Below are the code and all the weights of a small trained network. Each question names an input and a class and asks about switching units off, where a switched-off unit gives its printed mean instead of its output.

import numpy as np


def w(rows, s, z=0):
    codes = np.array(rows[::2]) - 128.0
    scale = np.full(codes.shape[1], s)
    scale[-1] = z or s
    return codes * scale


def norm(h):
    return h / np.sqrt((h * h).mean(-1, keepdims=True) + 1e-5)


def f(y):
    return y / 2 * (1 + np.tanh(0.7978845608 * (y + 0.044715 * y**3)))


def log_softmax(a):
    a = a - a.max(-1, keepdims=True)
    return a - np.log(np.exp(a).sum(-1, keepdims=True))


def net(x, mask):
    res = np.array(x, float).reshape(1, 3) / 4 @ E
    u = 0
    for l in range(2):
        y = f(norm(res) @ A[l][:, :-1].T + A[l][:, -1])
        res = res + np.where(mask[u : u + 9], y, B[l][:, -1]) @ B[l][:, :-1]
        u += 9
    return log_softmax(norm(res)[-1] @ U[:, :-1].T + U[:, -1])


A, B = {}, {}
E = w([
[51,120,121,123,110,190,182],'x0',
[146,10,139,122,155,90,123],'x1',
[83,94,62,96,157,112,161],'x2',
],0.013)
A[0] = w([
[157,180,236,179,134,167,101,5],'L0N0',
[158,147,191,149,115,140,135,14],'L0N1',
[226,123,109,92,121,118,134,134],'L0N2',
[3,182,92,144,129,191,167,99],'L0N3',
[182,194,243,158,87,165,122,43],'L0N4',
[244,158,182,128,159,93,74,126],'L0N5',
[171,92,126,117,173,89,177,187],'L0N6',
[164,181,226,65,114,130,146,123],'L0N7',
[126,70,101,138,116,122,139,59],'L0N8',
],0.011,0.0012)
B[0] = w([
[199,141,202,121,163,167,112,213],'L0N0',
[184,158,114,97,87,182,117,161],'L0N1',
[101,82,118,178,120,105,149,167],'L0N2',
[146,156,20,94,92,96,248,254],'L0N3',
[159,4,223,133,123,213,102,234],'L0N4',
[151,207,89,205,102,62,179,240],'L0N5',
[81,127,129,155,196,151,91,178],'L0N6',
[97,117,195,189,121,187,143,178],'L0N7',
[169,123,113,89,186,163,72,159],'L0N8',
],0.013,0.0093)
A[1] = w([
[163,174,209,133,96,168,100,163],'L1N0',
[69,141,138,166,55,5,96,255],'L1N1',
[79,164,75,39,69,163,152,49],'L1N2',
[42,174,114,72,109,158,172,87],'L1N3',
[117,151,135,108,130,121,159,116],'L1N4',
[41,82,131,59,181,158,30,213],'L1N5',
[129,122,223,83,122,68,134,235],'L1N6',
[159,194,237,130,80,190,80,193],'L1N7',
[126,130,126,97,129,77,133,20],'L1N8',
],0.014,0.00089)
B[1] = w([
[102,106,143,95,13,177,66,226],'L1N0',
[89,148,73,197,193,192,55,173],'L1N1',
[153,186,112,56,140,211,219,228],'L1N2',
[182,157,110,128,144,155,227,204],'L1N3',
[202,51,70,122,123,119,135,145],'L1N4',
[116,146,192,16,138,24,105,212],'L1N5',
[63,155,84,166,76,149,148,140],'L1N6',
[86,39,200,127,8,135,110,254],'L1N7',
[148,215,197,144,116,130,119,135],'L1N8',
],0.016,0.0093)
U = w([
[113,161,115,233,176,115,97,29],'0',
[124,90,227,167,24,180,121,216],'1',
[149,172,115,80,131,167,252,241],'2',
[99,121,193,43,186,45,122,4],'3',
],0.013,0.0012)

Each question gives the input, the list of numbers given to net, and the class t.
The units are the neurons (one row each of A and B). Each row of codes is followed by its name. A weight is (code - 128) times the scale printed after its matrix; where a second scale follows, it is the last column's (A, B and U).
mask holds one flag per neuron, layer by layer. A switched-off neuron (its flag False) gives its mean, the last column of its row in B, instead of its output. The means were averaged over made-up inputs and are rounded, as every weight is.
A unit's drop is (log p(t) with every unit on - log p(t) with that unit switched off) / (log p(t) with every unit on - log p(t) with every unit switched off).
most important unit: the unit with the biggest drop
top k neurons: the k neurons with the biggest drops, biggest first
top k neurons in layer l: the k neurons of layer l with the biggest drops, biggest first
drop when u is switched off: that unit's drop, to one decimal
input [-2,6,0], class 0: most important unit	L0N4
input [6,6,2], class 3: top 2 neurons	[L0N5, L1N5]
input [7,7,4], class 3: top 4 neurons	[L0N5, L1N5, L0N8, L0N3]
input [-6,8,3], class 0: top 2 neurons	[L0N4, L0N5]
input [0,-1,0], class 2: top 2 neurons	[L0N3, L1N7]
input [-6,-8,4], class 0: top 2 neurons in layer 1	[L1N1, L1N2]
input [-4,-2,6], class 3: top 2 neurons	[L0N3, L0N5]
input [-8,8,5], class 0: top 2 neurons	[L0N4, L0N5]
input [-5,0,1], class 0: drop when L0N2 is switched off	0.0
input [8,-4,-4], class 2: drop when L0N3 is switched off	3.7
input [-5,-2,8], class 3: drop when L0N5 is switched off	1.0
